Here is a tiny trained network, its code and every weight. The questions are about switching its units off for an input and a class, where a switched-off unit gives its printed mean instead of its output.

import numpy as np


def w(rows, s, z=0):
    codes = np.array(rows[::2]) - 128.0
    scale = np.full(codes.shape[1], s)
    scale[-1] = z or s
    return codes * scale


def norm(h):
    return h / np.sqrt((h * h).mean(-1, keepdims=True) + 1e-5)


def f(y):
    return np.maximum(y, 0)


def log_softmax(a):
    a = a - a.max(-1, keepdims=True)
    return a - np.log(np.exp(a).sum(-1, keepdims=True))


def net(x, mask):
    res = np.array(x, float).reshape(1, 7) / 4 @ E
    u = 0
    for l in range(2):
        y = f(norm(res) @ A[l][:, :-1].T + A[l][:, -1])
        res = res + np.where(mask[u : u + 14], y, B[l][:, -1]) @ B[l][:, :-1]
        u += 14
    return log_softmax(norm(res)[-1] @ U[:, :-1].T + U[:, -1])


A, B = {}, {}
E = w([
[191,128,88,82,114,138,164,82,117],'x0',
[166,77,99,149,124,150,63,131,125],'x1',
[98,212,121,132,136,159,36,2,82],'x2',
[149,120,188,58,152,58,80,123,117],'x3',
[64,94,73,89,124,115,125,125,132],'x4',
[128,185,106,90,132,168,101,178,133],'x5',
[128,127,129,127,128,128,127,128,128],'x6',
],0.0074)
A[0] = w([
[132,227,85,63,120,196,78,181,115,46],'0.n1',
[105,81,146,182,121,105,153,27,115,65],'0.n2',
[115,87,141,170,118,108,147,48,118,70],'0.n3',
[182,71,88,172,110,177,2,116,119,55],'0.n4',
[93,187,121,161,127,151,86,28,125,56],'0.n5',
[60,233,187,109,110,119,198,76,122,53],'0.n6',
[193,193,178,190,128,161,118,117,125,62],'0.n7',
[213,164,53,73,109,140,166,42,117,51],'0.n8',
[19,89,31,72,128,133,101,90,116,54],'0.n9',
[112,169,52,222,116,209,174,100,129,1],'0.n10',
[160,143,192,31,132,79,53,88,127,67],'0.n11',
[23,160,174,220,117,122,50,159,121,33],'0.n12',
[120,154,135,117,141,136,189,135,114,101],'0.n13',
[205,173,177,182,141,151,130,122,116,57],'0.n14',
],0.013,0.0063)
B[0] = w([
[174,161,164,183,168,103,87,164,191,239],'0.n1',
[152,162,156,161,158,115,95,167,185,199],'0.n2',
[139,160,149,154,154,116,102,160,171,182],'0.n3',
[126,131,32,119,189,91,163,93,142,245],'0.n4',
[182,156,96,145,79,193,115,134,79,241],'0.n5',
[134,124,38,114,183,86,149,97,139,212],'0.n6',
[128,159,167,90,73,98,168,100,154,195],'0.n7',
[117,86,188,91,191,192,146,100,140,242],'0.n8',
[134,158,172,86,56,84,176,88,162,232],'0.n9',
[4,67,124,184,89,98,86,164,73,241],'0.n10',
[49,87,128,179,92,114,95,138,92,254],'0.n11',
[121,76,184,92,178,186,142,102,137,233],'0.n12',
[137,105,78,136,135,131,128,114,153,173],'0.n13',
[113,140,155,90,71,102,162,111,174,186],'0.n14',
],0.026,0.0073)
A[1] = w([
[163,198,98,119,98,192,78,86,70,33],'1.n1',
[92,117,147,100,139,57,64,127,38,109],'1.n2',
[129,124,76,111,144,138,137,122,128,70],'1.n3',
[136,137,118,151,110,125,126,110,126,109],'1.n4',
[142,156,126,127,117,159,104,102,97,32],'1.n5',
[100,141,154,84,144,67,63,151,33,81],'1.n6',
[104,104,121,131,119,106,172,178,141,127],'1.n7',
[101,194,118,126,137,156,106,106,113,40],'1.n8',
[235,83,95,105,88,166,193,250,69,111],'1.n9',
[122,82,187,56,212,206,146,121,99,49],'1.n10',
[129,151,27,99,200,87,153,123,101,17],'1.n11',
[136,152,123,127,120,153,127,114,128,81],'1.n12',
[166,186,165,162,174,107,85,207,154,24],'1.n13',
[121,175,154,54,60,80,162,129,122,3],'1.n14',
],0.015,0.0028)
B[1] = w([
[202,177,98,96,84,162,117,182,26,171],'1.n1',
[81,102,93,200,94,183,190,211,151,199],'1.n2',
[139,139,116,89,146,67,100,138,99,158],'1.n3',
[138,104,136,109,164,106,153,177,100,151],'1.n4',
[163,131,103,95,109,162,133,181,113,146],'1.n5',
[57,105,129,169,105,132,109,137,97,160],'1.n6',
[180,172,136,130,130,158,107,105,49,253],'1.n7',
[217,3,140,110,123,89,148,215,110,156],'1.n8',
[231,131,71,115,52,180,60,177,46,176],'1.n9',
[128,95,178,63,188,218,95,89,71,248],'1.n10',
[123,140,22,99,175,95,153,74,133,198],'1.n11',
[148,78,138,90,127,60,69,159,93,144],'1.n12',
[159,209,148,174,172,115,95,179,171,202],'1.n13',
[155,153,175,69,51,113,177,103,153,196],'1.n14',
],0.016,0.0073)
U = w([
[17,70,121,214,67,133,120,174,67,196],'0',
[234,148,99,103,88,167,97,169,39,229],'1',
[110,80,208,64,208,207,125,75,119,164],'2',
[134,172,180,75,26,62,200,85,183,23],'3',
[124,137,6,115,200,67,151,85,140,108],'4',
[164,199,176,200,184,102,77,191,207,2],'5',
],0.011,0.00073)

Each question gives the input, the list of numbers given to net, and the class t.
The units are the neurons (one row each of A and B). Each row of codes is followed by its name. A weight is (code - 128) times the scale printed after its matrix; where a second scale follows, it is the last column's (A, B and U).
mask holds one flag per neuron, layer by layer. A switched-off neuron (its flag False) gives its mean, the last column of its row in B, instead of its output. The means were averaged over made-up inputs and are rounded, as every weight is.
A unit's drop is (log p(t) with every unit on - log p(t) with that unit switched off) / (log p(t) with every unit on - log p(t) with every unit switched off).
The circuit of an input: a set's keep is (log p(t) with only the set's units on - log p(t) with every unit switched off) / (log p(t) with every unit on - log p(t) with every unit switched off). Starting from the 12 units with the biggest drops (on a tie, the unit counted first), units are removed one at a time, each time the one whose removal leaves the highest keep (on an exact tie, the one counted first), for as long as the keep stays at least 0.8.
units of the circuit, in order: the units of the circuit, biggest drop first
most important unit: the unit with the biggest drop
k most important neurons: the k neurons with the biggest drops, biggest first
top k neurons in layer l: the k neurons of layer l with the biggest drops, biggest first
input [6,5,-2,-5,8,2,8], class 3: units of the circuit, in order -> (0.n9)
input [-2,5,-4,-5,-6,-6,-4], class 3: 4 most important neurons -> (0.n14; 0.n1; 0.n11; 0.n7)
input [3,8,-4,4,8,-1,5], class 3: 3 most important neurons -> (0.n9; 1.n14; 0.n6)
input [4,-6,8,-7,-5,5,5], class 1: top 3 neurons in layer 0 -> (0.n5; 0.n11; 0.n4)
input [-6,-3,8,5,7,5,-6], class 1: 3 most important neurons -> (0.n5; 0.n10; 0.n8)
input [-2,-2,8,7,-3,-5,6], class 1: 2 most important neurons -> (0.n5; 0.n10)
input [3,6,0,-7,3,8,-8], class 5: 2 most important neurons -> (0.n1; 0.n11)
input [-4,3,-1,7,-6,-4,-3], class 0: 2 most important neurons -> (0.n11; 0.n9)
input [-1,-6,-5,2,2,-3,0], class 4: 2 most important neurons -> (0.n5; 0.n8)
input [5,-7,5,0,-1,3,8], class 4: top 2 neurons in layer 0 -> (0.n6; 0.n12)
input [7,2,-3,-7,-1,-8,-7], class 5: 3 most important neurons -> (0.n2; 0.n3; 0.n11)
input [-5,-6,4,-7,-8,-6,3], class 3: 2 most important neurons -> (0.n7; 0.n14)
input [-3,8,7,0,-7,5,1], class 4: 3 most important neurons -> (0.n4; 0.n9; 1.n11)
input [-1,8,-3,6,1,2,8], class 4: most important unit -> 0.n4
input [6,3,-1,-7,2,-5,6], class 0: top 3 neurons in layer 0 -> (0.n10; 0.n12; 0.n1)
input [-1,-8,3,7,-7,7,4], class 4: top 3 neurons in layer 0 -> (0.n6; 0.n10; 0.n9)
input [-1,3,-6,6,-7,5,-7], class 3: top 4 neurons in layer 0 -> (0.n10; 0.n14; 0.n5; 0.n1)
input [2,-7,7,-1,-5,-2,5], class 1: top 2 neurons in layer 0 -> (0.n5; 0.n4)
input [-4,-1,2,1,5,-1,5], class 3: top 2 neurons in layer 0 -> (0.n9; 0.n8)
input [-3,-4,2,7,4,8,7], class 5: top neuron in layer 0 -> (0.n1)
